Here is a tiny trained network, its code and every weight. The questions are about switching its units off for an input and a target symbol, where a switched-off unit gives its printed mean instead of its output.

import numpy as np


def w(rows, s, z=0):
    codes = np.array(rows[::2]) - 128.0
    scale = np.full(codes.shape[1], s)
    scale[-1] = z or s
    return codes * scale


def norm(h):
    return h / np.sqrt((h * h).mean(-1, keepdims=True) + 1e-5)


def f(y):
    return np.maximum(y, 0)


def softmax(a):
    e = np.exp(a - a.max(-1, keepdims=True))
    return e / e.sum(-1, keepdims=True)


def log_softmax(a):
    a = a - a.max(-1, keepdims=True)
    return a - np.log(np.exp(a).sum(-1, keepdims=True))


def net(x, mask):
    ids = ['αγδεημ'.index(c) for c in x.split()]
    T = len(ids)
    res = E[ids] + P[:T]
    u = 0
    for l in range(3):
        r = norm(res)
        for j in range(2):
            rows = slice(2 * j, 2 * j + 2)
            q, k, v = (r @ M[l][rows].T for M in (Q, K, V))
            z = softmax(np.where(np.tri(T) > 0, q @ k.T / 2**0.5, -1e9)) @ v
            o = O[l][rows]
            res = res + np.where(mask[u + j], z, o[:, -1]) @ o[:, :-1]
        u += 2
        y = f(norm(res) @ A[l][:, :-1].T + A[l][:, -1])
        res = res + np.where(mask[u : u + 8], y, B[l][:, -1]) @ B[l][:, :-1]
        u += 8
    return log_softmax(norm(res)[-1] @ U[:, :-1].T + U[:, -1])


Q, K, V, O, A, B = {}, {}, {}, {}, {}, {}
E = w([
[69,63,138,112,15],'α',
[10,112,214,76,156],'γ',
[123,151,138,162,86],'δ',
[172,53,241,216,137],'ε',
[149,47,167,87,189],'η',
[135,176,25,131,203],'μ',
],0.013)
P = w([
[111,185,51,158,131],'0',
[238,2,119,158,83],'1',
[225,97,187,90,97],'2',
[201,61,140,138,74],'3',
[190,97,139,129,101],'4',
[157,173,192,76,163],'5',
[135,145,201,81,161],'6',
[103,119,185,123,145],'7',
[110,56,136,195,143],'8',
[117,109,202,97,164],'9',
],0.0051)
Q[0] = w([
[203,162,39,235,91],'0.h0',
[163,43,197,70,109],'0.h0',
[144,124,83,170,90],'0.h1',
[245,98,117,132,142],'0.h1',
],0.011)
K[0] = w([
[166,108,113,6,72],'0.h0',
[109,148,146,142,216],'0.h0',
[126,188,156,157,88],'0.h1',
[143,160,46,91,96],'0.h1',
],0.012)
V[0] = w([
[200,165,50,2,128],'0.h0',
[112,171,127,110,84],'0.h0',
[88,164,114,112,133],'0.h1',
[213,50,183,169,111],'0.h1',
],0.0063)
O[0] = w([
[121,77,196,4,148,73],'0.h0',
[139,105,47,164,166,52],'0.h0',
[138,166,130,92,172,73],'0.h1',
[100,8,122,255,9,253],'0.h1',
],0.0048,0.0041)
A[0] = w([
[110,196,214,217,43,173],'0.n0',
[253,63,135,164,132,224],'0.n1',
[63,144,119,107,210,84],'0.n2',
[56,113,237,153,148,77],'0.n3',
[165,175,56,49,89,115],'0.n4',
[210,146,145,155,71,167],'0.n5',
[1,151,189,129,167,7],'0.n6',
[184,173,98,131,151,113],'0.n7',
],0.0076,0.0019)
B[0] = w([
[119,129,132,254,82,229],'0.n0',
[103,230,181,146,209,254],'0.n1',
[105,178,78,84,149,146],'0.n2',
[138,57,140,197,177,220],'0.n3',
[196,119,145,184,157,140],'0.n4',
[100,207,166,179,132,176],'0.n5',
[8,26,154,191,86,149],'0.n6',
[148,118,102,186,146,141],'0.n7',
],0.0086,0.0067)
Q[1] = w([
[190,254,71,194,124],'1.h0',
[225,204,235,132,218],'1.h0',
[122,136,19,74,91],'1.h1',
[144,152,113,10,48],'1.h1',
],0.0091)
K[1] = w([
[161,237,49,131,146],'1.h0',
[182,220,162,110,235],'1.h0',
[144,141,192,109,60],'1.h1',
[254,115,172,209,83],'1.h1',
],0.0088)
V[1] = w([
[163,103,191,155,153],'1.h0',
[204,77,153,159,132],'1.h0',
[83,124,215,108,161],'1.h1',
[248,51,170,136,116],'1.h1',
],0.013)
O[1] = w([
[17,198,103,117,160,254],'1.h0',
[79,217,134,100,162,205],'1.h0',
[90,60,102,156,254,244],'1.h1',
[194,186,217,185,114,148],'1.h1',
],0.0087,0.0077)
A[1] = w([
[219,155,62,121,196,43],'1.n0',
[104,77,244,174,63,79],'1.n1',
[108,94,47,138,110,162],'1.n2',
[1,145,120,87,78,105],'1.n3',
[205,146,141,157,161,17],'1.n4',
[193,167,149,124,60,6],'1.n5',
[161,50,93,212,131,93],'1.n6',
[152,61,168,140,72,163],'1.n7',
],0.0095,0.0014)
B[1] = w([
[216,43,181,141,120,159],'1.n0',
[249,143,232,110,177,255],'1.n1',
[113,126,93,85,170,158],'1.n2',
[214,107,162,87,138,200],'1.n3',
[162,154,165,152,84,147],'1.n4',
[57,76,78,101,125,138],'1.n5',
[115,198,153,110,122,207],'1.n6',
[113,210,174,83,139,172],'1.n7',
],0.012,0.0061)
Q[2] = w([
[98,172,7,35,2],'2.h0',
[64,107,3,132,23],'2.h0',
[196,164,90,143,155],'2.h1',
[177,90,177,158,206],'2.h1',
],0.0097)
K[2] = w([
[208,152,255,139,217],'2.h0',
[125,164,235,131,241],'2.h0',
[106,68,125,76,93],'2.h1',
[95,97,6,54,136],'2.h1',
],0.0092)
V[2] = w([
[148,14,138,246,159],'2.h0',
[153,72,197,57,166],'2.h0',
[220,117,127,203,72],'2.h1',
[209,107,65,163,228],'2.h1',
],0.011)
O[2] = w([
[143,250,146,152,135,154],'2.h0',
[57,121,253,73,91,153],'2.h0',
[62,74,73,130,40,2],'2.h1',
[193,212,107,56,22,208],'2.h1',
],0.0075,0.0068)
A[2] = w([
[150,122,112,126,164,6],'2.n0',
[60,210,165,231,99,199],'2.n1',
[201,254,121,87,155,204],'2.n2',
[158,158,79,11,127,146],'2.n3',
[123,173,181,52,63,192],'2.n4',
[58,91,46,194,106,88],'2.n5',
[249,67,79,153,161,221],'2.n6',
[204,144,130,42,80,88],'2.n7',
],0.0091,0.0019)
B[2] = w([
[159,124,123,137,112,136],'2.n0',
[24,70,42,79,16,244],'2.n1',
[149,242,8,108,110,254],'2.n2',
[62,81,82,50,61,147],'2.n3',
[139,131,152,33,90,176],'2.n4',
[191,79,48,197,148,135],'2.n5',
[239,60,167,85,82,166],'2.n6',
[76,89,72,254,177,155],'2.n7',
],0.0092,0.0082)
U = w([
[101,40,175,86,108,72],'α',
[73,143,59,39,190,37],'γ',
[201,86,52,143,104,148],'δ',
[86,155,85,168,13,4],'ε',
[120,220,171,153,171,240],'η',
[195,146,139,2,35,243],'μ',
],0.0068,0.0015)

Each question gives the input, a string of symbols that net reads in full, and the target symbol t.
The units are the heads (2 rows each of Q, K, V and O) and the neurons (one row each of A and B). Each row of codes is followed by its name. A weight is (code - 128) times the scale printed after its matrix; where a second scale follows, it is the last column's (O, A, B and U).
mask holds one flag per unit, layer by layer, with each layer's heads first. A switched-off unit (its flag False) gives its mean, the last column of its rows in O or B, instead of its output. The means were averaged over made-up inputs and are rounded, as every weight is.
A unit's drop is (log p(t) with every unit on - log p(t) with that unit switched off) / (log p(t) with every unit on - log p(t) with every unit switched off).
The circuit of an input: a set's keep is (log p(t) with only the set's units on - log p(t) with every unit switched off) / (log p(t) with every unit on - log p(t) with every unit switched off). Starting from the 12 units with the biggest drops (on a tie, the unit counted first), units are removed one at a time, each time the one whose removal leaves the highest keep (on an exact tie, the one counted first), for as long as the keep stays at least 0.8.
circuit, biggest first: the units of the circuit, biggest drop first
top k neurons: the k neurons with the biggest drops, biggest first
top k neurons in layer l: the k neurons of layer l with the biggest drops, biggest first
drop of u: that unit's drop, to one decimal
input δ η η γ μ α μ γ, target α: circuit, biggest first : [0.n6 2.n2]
input δ α η η η δ ε α η, target δ: circuit, biggest first : [2.h0 1.h1 1.n1]
input α η μ γ γ γ α, target α: circuit, biggest first : [1.h1 2.h0 2.n2]
input μ η δ, target μ: circuit, biggest first : [1.h1]
input α α δ η η α δ ε α, target α: circuit, biggest first : [1.h1 2.h0 0.h1 2.n2]
input α α η, target α: circuit, biggest first : [2.h0 1.h1 2.n2 0.h1]
input α δ δ η μ μ μ, target μ: circuit, biggest first : [2.n6 1.h0 0.n1]
input ε α δ α η, target ε: top 2 neurons : [1.n1 2.n1]
input ε γ η α δ, target ε: circuit, biggest first : [2.n1 0.n0]
input α η η α δ η γ δ, target α: top 2 neurons : [0.n3 2.n2]
input α γ μ η, target α: top 2 neurons : [0.n3 1.n7]
input α η μ η ε γ α η μ ε, target α: circuit, biggest first : [1.h1 0.n3 2.h0]
input δ δ α ε, target δ: top 2 neurons in layer 2 : [2.n6 2.n1]
input γ γ α α, target γ: top 3 neurons in layer 1 : [1.n2 1.n1 1.n0]
input μ δ ε, target μ: top neuron : [2.n4]
input ε η α η, target ε: top 2 neurons : [2.n1 1.n1]
input γ η η η, target γ: top 2 neurons in layer 0 : [0.n2 0.n0]
input α η δ γ α η μ ε, target α: top 4 neurons in layer 1 : [1.n7 1.n5 1.n0 1.n2]
input γ γ α α γ γ α, target γ: top 2 neurons : [0.n2 1.n1]
input μ γ η δ, target μ: top 2 neurons in layer 2 : [2.n4 2.n1]
input δ η δ δ η α α δ, target δ: top neuron in layer 2 : [2.n6]
input δ δ δ, target δ: top 2 neurons in layer 0 : [0.n3 0.n1]
input δ η δ, target ε: top 3 neurons in layer 0 : [0.n0 0.n5 0.n1]
input μ η α γ α μ η, target μ: top 2 neurons in layer 2 : [2.n4 2.n3]
input γ μ α γ α η η, target γ: drop of 1.n1 : 0.2
